Below are the code and all the weights of a small trained network. Each question names an input and a class and asks about switching units off, where a switched-off unit gives its printed mean instead of its output.

import numpy as np


def w(rows, s, z=0):
    codes = np.array(rows[::2]) - 128.0
    scale = np.full(codes.shape[1], s)
    scale[-1] = z or s
    return codes * scale


def f(y):
    return y / 2 * (1 + np.tanh(0.7978845608 * (y + 0.044715 * y**3)))


def log_softmax(a):
    a = a - a.max(-1, keepdims=True)
    return a - np.log(np.exp(a).sum(-1, keepdims=True))


def net(x, mask):
    res = np.array(x, float).reshape(1, 2) / 4 @ E
    y = f(res @ A[0][:, :-1].T + A[0][:, -1])
    res = res + np.where(mask, y, B[0][:, -1]) @ B[0][:, :-1]
    return log_softmax(res[-1] @ U[:, :-1].T + U[:, -1])


A, B = {}, {}
E = w([
[249,125,71,152,66],'x0',
[148,229,154,251,155],'x1',
],0.012)
A[0] = w([
[119,125,121,108,140,254],'n1',
[182,145,100,161,126,94],'n2',
[126,163,130,116,174,69],'n3',
[135,228,142,224,160,169],'n4',
[253,123,76,130,74,163],'n5',
[178,148,146,152,90,99],'n6',
],0.026,0.0075)
B[0] = w([
[52,172,78,144,253,158],'n1',
[113,116,73,205,77,179],'n2',
[155,147,138,137,67,143],'n3',
[143,137,232,203,80,254],'n4',
[185,94,56,58,74,242],'n5',
[104,104,75,192,92,173],'n6',
],0.035,0.034)
U = w([
[79,152,148,94,206,254],'0',
[144,98,55,39,103,56],'1',
[106,155,246,146,124,71],'2',
[129,106,104,173,30,47],'3',
],0.011,0.0034)

Each question gives the input, the list of numbers given to net, and the class t.
The units are the neurons (one row each of A and B). Each row of codes is followed by its name. A weight is (code - 128) times the scale printed after its matrix; where a second scale follows, it is the last column's (A, B and U).
mask holds one flag per neuron, in row order. A switched-off neuron (its flag False) gives its mean, the last column of its row in B, instead of its output. The means were averaged over made-up inputs and are rounded, as every weight is.
A unit's drop is (log p(t) with every unit on - log p(t) with that unit switched off) / (log p(t) with every unit on - log p(t) with every unit switched off).
The circuit of an input: a set's keep is (log p(t) with only the set's units on - log p(t) with every unit switched off) / (log p(t) with every unit on - log p(t) with every unit switched off). Starting from all 6 units, units are removed one at a time, each time the one whose removal leaves the highest keep (on an exact tie, the one counted first), for as long as the keep stays at least 0.8.
units of the circuit, in order: the units of the circuit, biggest drop first
unit that matters most: the unit with the biggest drop
top k neurons: the k neurons with the biggest drops, biggest first
drop when u is switched off: that unit's drop, to one decimal
input [0,8], class 2: unit that matters most -> n4
input [-4,-3], class 0: top 2 neurons -> [n5 n4]
input [-3,-5], class 0: top 2 neurons -> [n5 n4]
input [8,-1], class 1: top 2 neurons -> [n5 n4]
input [-8,-6], class 0: units of the circuit, in order -> [n5 n4]
input [-8,-2], class 0: units of the circuit, in order -> [n4 n5]
input [-1,6], class 2: top 2 neurons -> [n5 n4]
input [6,-1], class 1: top 2 neurons -> [n4 n5]
input [0,3], class 2: drop when n5 is switched off -> 0.6
input [0,0], class 0: drop when n2 is switched off -> 0.1
input [-3,5], class 2: drop when n6 is switched off -> 0.0
